Here is a tiny trained network, its code and every weight. The questions are about switching its units off for an input and a class, where a switched-off unit gives its printed mean instead of its output.

import numpy as np


def w(rows, s, z=0):
    codes = np.array(rows[::2]) - 128.0
    scale = np.full(codes.shape[1], s)
    scale[-1] = z or s
    return codes * scale


def f(y):
    return np.maximum(y, 0)


def log_softmax(a):
    a = a - a.max(-1, keepdims=True)
    return a - np.log(np.exp(a).sum(-1, keepdims=True))


def net(x, mask):
    res = np.array(x, float).reshape(1, 4) / 4 @ E
    y = f(res @ A[0][:, :-1].T + A[0][:, -1])
    res = res + np.where(mask, y, B[0][:, -1]) @ B[0][:, :-1]
    return log_softmax(res[-1] @ U[:, :-1].T + U[:, -1])


A, B = {}, {}
E = w([
[142,117,128],'x0',
[164,252,93],'x1',
[70,175,132],'x2',
[128,143,219],'x3',
],0.017)
A[0] = w([
[212,122,132,130],'neuron 0',
[204,143,60,180],'neuron 1',
[170,34,122,186],'neuron 2',
[185,169,98,134],'neuron 3',
[116,103,203,3],'neuron 4',
[206,172,65,74],'neuron 5',
[161,168,98,180],'neuron 6',
[163,129,174,182],'neuron 7',
[106,111,151,164],'neuron 8',
[143,98,58,158],'neuron 9',
[159,120,73,239],'neuron 10',
[85,158,132,206],'neuron 11',
[153,222,253,68],'neuron 12',
[174,177,116,189],'neuron 13',
[149,140,89,64],'neuron 14',
[113,106,165,62],'neuron 15',
[124,99,160,45],'neuron 16',
[14,142,118,192],'neuron 17',
],0.018,0.0038)
B[0] = w([
[56,131,182,174],'neuron 0',
[200,205,119,221],'neuron 1',
[108,152,48,229],'neuron 2',
[139,177,154,207],'neuron 3',
[122,188,105,187],'neuron 4',
[132,220,125,230],'neuron 5',
[131,187,166,201],'neuron 6',
[171,141,117,169],'neuron 7',
[86,135,90,164],'neuron 8',
[255,71,69,190],'neuron 9',
[229,155,98,190],'neuron 10',
[63,96,214,173],'neuron 11',
[155,51,167,249],'neuron 12',
[125,150,171,208],'neuron 13',
[130,152,121,165],'neuron 14',
[105,197,100,165],'neuron 15',
[109,168,69,164],'neuron 16',
[18,30,173,188],'neuron 17',
],0.0099,0.02)
U = w([
[115,155,98,209],'0',
[6,93,163,128],'1',
[148,92,129,10],'2',
[188,111,203,153],'3',
[170,198,145,90],'4',
[189,67,62,140],'5',
],0.015,0.013)

Each question gives the input, the list of numbers given to net, and the class t.
The units are the neurons (one row each of A and B). Each row of codes is followed by its name. A weight is (code - 128) times the scale printed after its matrix; where a second scale follows, it is the last column's (A, B and U).
mask holds one flag per neuron, in row order. A switched-off neuron (its flag False) gives its mean, the last column of its row in B, instead of its output. The means were averaged over made-up inputs and are rounded, as every weight is.
A unit's drop is (log p(t) with every unit on - log p(t) with that unit switched off) / (log p(t) with every unit on - log p(t) with every unit switched off).
The circuit of an input: a set's keep is (log p(t) with only the set's units on - log p(t) with every unit switched off) / (log p(t) with every unit on - log p(t) with every unit switched off). Starting from the 12 units with the biggest drops (on a tie, the unit counted first), units are removed one at a time, each time the one whose removal leaves the highest keep (on an exact tie, the one counted first), for as long as the keep stays at least 0.8.
units of the circuit, in order: the units of the circuit, biggest drop first
most important unit: the unit with the biggest drop
top k neurons: the k neurons with the biggest drops, biggest first
drop when u is switched off: that unit's drop, to one decimal
input [-8,-4,-3,0], class 0: top 2 neurons : (neuron 12; neuron 9)
input [3,-1,2,7], class 3: units of the circuit, in order : (neuron 12)
input [-1,0,-2,3], class 3: top 4 neurons : (neuron 17; neuron 2; neuron 5; neuron 9)
input [-3,8,7,2], class 1: units of the circuit, in order : (neuron 17; neuron 11)
input [-6,-2,-4,5], class 0: top 2 neurons : (neuron 17; neuron 9)
input [-3,-1,-1,4], class 0: units of the circuit, in order : (neuron 13; neuron 1)
input [-3,-1,0,7], class 3: top 4 neurons : (neuron 12; neuron 17; neuron 2; neuron 7)
input [2,-1,1,6], class 3: top 3 neurons : (neuron 12; neuron 17; neuron 2)
input [8,-8,-3,0], class 5: top 3 neurons : (neuron 5; neuron 6; neuron 3)
input [8,-1,3,8], class 3: top 4 neurons : (neuron 12; neuron 7; neuron 2; neuron 17)
input [-1,-2,1,7], class 1: top 3 neurons : (neuron 1; neuron 9; neuron 10)
input [-1,-6,8,-7], class 1: drop when neuron 17 is switched off : 0.5
input [-2,-5,4,-7], class 5: drop when neuron 9 is switched off : 1.4
input [6,-3,-2,-1], class 5: drop when neuron 14 is switched off : 0.0
input [1,2,-7,8], class 3: most important unit : neuron 12
